<165>: [ 46  22  29  41  61 -67 -57  -7  19  30  14]
<56>: [-12  17 -28 -33 -30  55  30  17 -33 -34  17]
<175>: [-22 -24 -21 -26 -41  59  35  19 -45 -34 -18]
<134>: [ 16 -24  71  91  16 -42 -47  16 -28  50  40]
<156>: [-35 -29 -30 -41 -41  66  50  19 -38 -36 -22]
<159>: [ 44  -4 -26 -19 -10  34 -14  30 -77 -40 -38]
<136>: [ 77  50 -11  24  24  24 -11 -11 -11  -7 -16]
<4>: [ 94  74 -24  -7  18 -20 -65 -23 -12 -18 -26]
<57>: [-65 -72  17   1  31   5  46  36  -4   7  10]
<14>: [  0 -32  42  51  14 -16 -19  22 -31  25  20]
howmany <56>: [-33]	2
howmany <136>: [-11]	4

<156>: [ 29  29  29 -56]
<174>: [ 6 28  6  6]
<159>: [-77  28 -55   5]
loc: [5]	<159>, 4
howmany <156>: [29]	3
howmany <156>: [-57]	0
howmany <174>: [6]	3
loc: [-77]	<159>, 1
howmany <174>: [5]	0
howmany <159>: [-54]	0

<14>: [-62  -8 -62 -62]
<134>: [ 26 -18   7  37]
<136>: [ 16   9  48 -47]
<175>: [-15 -15 -10  44]
<4>: [  8 -32   1  34]
<156>: [  3  11 -77 -63]
<165>: [37 15 49 -6]
<174>: [-17   6  20   7]
howmany <134>: [37]	1
howmany <175>: [-16]	0
loc: [48]	<136>, 3
howmany <14>: [-63]	0
loc: [6]	<174>, 2

<174>: [ 40 -22 -22 -22  40 -54]
<136>: [-49 -21  78 -13  39 -53]
<156>: [-42 -17  70 -62  37 -47]
<165>: [ 22 -23  45  20  40  63]
<57>: [ 62  35 -63  26  41  68]
<159>: [-50 -24  74 -14  29 -42]
<14>: [ 68  34 -81  26 -29  57]
<56>: [ -7 -19  -8  -2 -18 -13]
<151>: [17 40 43 15 34 61]
<134>: [ -6 -35 -42  -6 -29 -62]
loc: [17]	<151>, 1
loc: [63]	<165>, 6
howmany <56>: [-19]	1
howmany <174>: [-22]	3
loc: [-63]	<57>, 3

<4>: [  8  -6   8   8 -34  -6]
<56>: [  9  -2   4   9  14 -21]
<156>: [  8  -6   8  13  20 -24]
<151>: [  5 -24   7  -6   4  77]
<57>: [  9   1   8  -7  10 -19]
<134>: [  3 -70  -7   7 -29  13]
<136>: [  9   4   8  -7   7 -16]
<174>: [  3 -90  -5  19 -30  19]
<165>: [ -7  -7   4  12 -15  49]
<175>: [  9  -2  -5  -6  14 -21]
[  3 -90  -5  19 -30  19]	<174>
howmany <4>: [-6]	2
howmany <165>: [-7]	2
howmany <57>: [-19]	1
howmany <56>: [14]	1
loc: [-70]	<134>, 2
loc: [12]	<165>, 4

<14>: [  2 -18 -10  22 -35  21  28   4   0 -13   1  15  12   3 -18  28 -11 -31
 -20  39  -9   0   3  -6 -12   9   5   5 -11 -46  13  11  13 -32  11   1
 -40 -41 -35   1  27   5  34 -23 -16  -4 -31]
<136>: [-18  23  -7  52  29   2   0 -39 -10   5   4  19   8  -2 -32  41  24   3
  -8   6 -25 -20 -43  23   2  44 -20 -16  14  -2   1  30 -17 -37  18 -21
  19 -46 -41 -31  10  -2  24 -30 -18  18 -44]
<57>: [ 28   9  44  -4 -49  87 -56   1   2 -30  -3  48  11  17 -24  14   2 -30
 -30 -31  -3  27  42 -38  20 -42  31  33 -22  30  -1  -9  -6  11  24  43
  -3  -4 -40 -13 -16 -20 -34 -41   7  41 -19]
howmany <57>: [24]	1
loc: [-39]	<136>, 8
howmany <57>: [11]	2

<56>: [ 14  42 -61 -31]
<57>: [-12 -12 -12 -12]
<136>: [ 16  53 -81 -11]
<14>: [-21 -21  89  43]
<151>: [ 14  40 -61   1]
<156>: [ 1  2 -6 -2]
<4>: [  9  31 -46 -22]
<175>: [-62 -30 -63 -32]
howmany <57>: [-12]	4
howmany <57>: [-11]	0
loc: [-11]	<136>, 4
loc: [53]	<136>, 2
loc: [-32]	<175>, 4
loc: [-31]	<56>, 4
howmany <14>: [43]	1

<14>: [  1  50 -12 -17 -17 -12   0  15 -54 -52 -26  50   1  -5  10 -28   4   2
 -47  48   1  21  25 -39  -5  -5  22 -22  15 -32]
<136>: [ 14 -10 -37 -19  11  -5 -38 -32 -16 -29 -37  40  19 -22  16  19 -37  35
 -39 -39 -37 -15  17  24  42  35 -28 -39  19 -33]
<156>: [ -3   2  -1  22   6   9  21  16  19  29   3 -17  -4  17   1 -13  13 -10
  -3  15  20   6  -1   2 -14  -9  15  -3 -38  26]
<159>: [ 21   1  31   5  23  22   0 -14  69  50  44 -44  18   2 -11  67 -12  16
  84 -58   1 -12 -24  59  36  26 -28  35   8  30]
howmany <136>: [19]	3
loc: [5]	<159>, 4
howmany <136>: [-36]	0

<14>: [-44   4 -56 -76  16 -13  16  44  -2  33 -84  -3 -69  16 -75  76  18   4
 -77  21  71  77   2  55  16 -52  18 -64 -76 -10 -19  -6 -68 -47  80  82
  49 -66  18  13  14 -49  20  64  40  43  52 -15   5  75  16 -71  82 -38
 -77 -19  -2 -33 -43 -77]
<4>: [-44   4 -56 -76  19 -13  16  44  -2  33 -84  -3 -69  16 -75  76  11   4
 -77  21  71  77   2  83  16 -52  18 -64  45 -10 -19  -6 -68 -47  80  82
  49 -66  34  13  14 -49 -16  64  40  43  52 -15   5  75  16 -71  82 -38
  57 -19  -2 -33 -43  37]
<136>: [-38  69 -76  38 -34  83 -73 -32  25 -72 -15  37 -15 -70  60 -64 -69  29
   6  52  35   1 -27  60  -4  63  -4  -5  19 -23  65 -84  11 -15 -81 -71
  -1 -72 -10 -52 -17 -65 -73  78 -75  60 -17  49  54 -15  62  60 -51 -59
  83   2  57  35  32  66]
loc: [55]	<14>, 24
howmany <14>: [6]	0
howmany <136>: [-15]	4
howmany <14>: [18]	3

<151>: [  0  -5  21  -6  26 -12 -23 -27  70 -18   8  21 -13   4 -14 -19  11  -5
  45   0  19 -26  -2   3   1  -8   2  12 -79 -19 -11  -9 -16   3 -26]
<134>: [-14 -15   4  -6 -10  -5  30  17 -57  -3 -29  -8 -30 -21  -1  26 -31  -5
 -37 -11   4  29 -13 -19 -16  45 -14   2  61  26  34 -13  21  61  21]
<136>: [  1  14   9  13  21   9 -24 -28  67  -6  21  15  27  10   4 -23  21  10
  37   0   6 -29  -1   6  10 -24   4   2 -76 -24 -31   6 -25   9 -27]
<159>: [-32 -26  48 -13  10 -13  32  30  32 -16 -34   8 -29 -37  -9  24 -39 -11
  -1 -38  31  27 -31 -34 -27  62 -27  33  34  27  58 -11  22 -39  27]
<4>: [  1  14   9  13  21   9 -24 -28  67  -6  21  15  27  10   4 -23  21  10
  51 -23  44  20 -27 -22 -22  74 -22  66  12  23  91 -28  19 -35  23]
<174>: [  4  40 -48  30 -36  42   7   3 -67  46   2 -30  30   6  28   2   4  38
 -60  11 -39   9  10   3   0 -34  10 -37  45   3 -24  28   1   8   5]
<57>: [-29 -16  40 -16   7 -11 -16  32 -15 -16 -29  10 -33 -16  -8  30 -33 -11
 -14 -30  25  33 -16 -33 -18  63 -23  24  45  31  60 -29  26 -30  35]
<165>: [ 35  27 -44  16  -7  18 -38 -36  19  13  37 -12  33  28  12 -35  39  17
  -5  32 -28 -28  32  34  25 -66  35 -34 -42 -33 -67  19 -26  32 -32]
<14>: [  0  -5  21  -6  26 -12 -23 -27  70 -18   8  21  11   4 -14 -19  11  -5
  45  20  19 -26  -2 -16   1 -32   2  12 -79  -1 -11  -9 -16  11 -26]
howmany <159>: [62]	1
howmany <14>: [-13]	0
howmany <57>: [-16]	6
howmany <159>: [8]	1
[ 35  27 -44  16  -7  18 -38 -36  19  13  37 -12  33  28  12 -35  39  17
  -5  32 -28 -28  32  34  25 -66  35 -34 -42 -33 -67  19 -26  32 -32]	<165>

<175>: [-26  71 -46 -33]
<156>: [ 0 -1  0  5]
<56>: [ 11  26  17 -30]
<14>: [  6  26 -13 -88]
<134>: [-3  1 -2  2]
<159>: [-1  1  0 -2]
loc: [-46]	<175>, 3
loc: [5]	<156>, 4

<174>: [-33   1 -34 -34   6  -4]
<56>: [ 0 -2  0 10  5 10]
<165>: [-48  -1  -3  45   4  -2]
<159>: [-48  -1 -20  29   0  11]
loc: [4]	<165>, 5
loc: [-33]	<174>, 1
howmany <56>: [6]	0
[-48  -1 -20  29   0  11]	<159>
loc: [-20]	<159>, 3
loc: [-4]	<174>, 6

<174>: [ -3 -47  -1   0]
<175>: [-10 -17  -1  -1]
<165>: [-17 -47 -17   2]
<4>: [-46 -46  51 -46]
loc: [-10]	<175>, 1
howmany <165>: [-48]	0
loc: [51]	<4>, 3
howmany <4>: [-46]	3
loc: [2]	<165>, 4
howmany <174>: [-47]	1

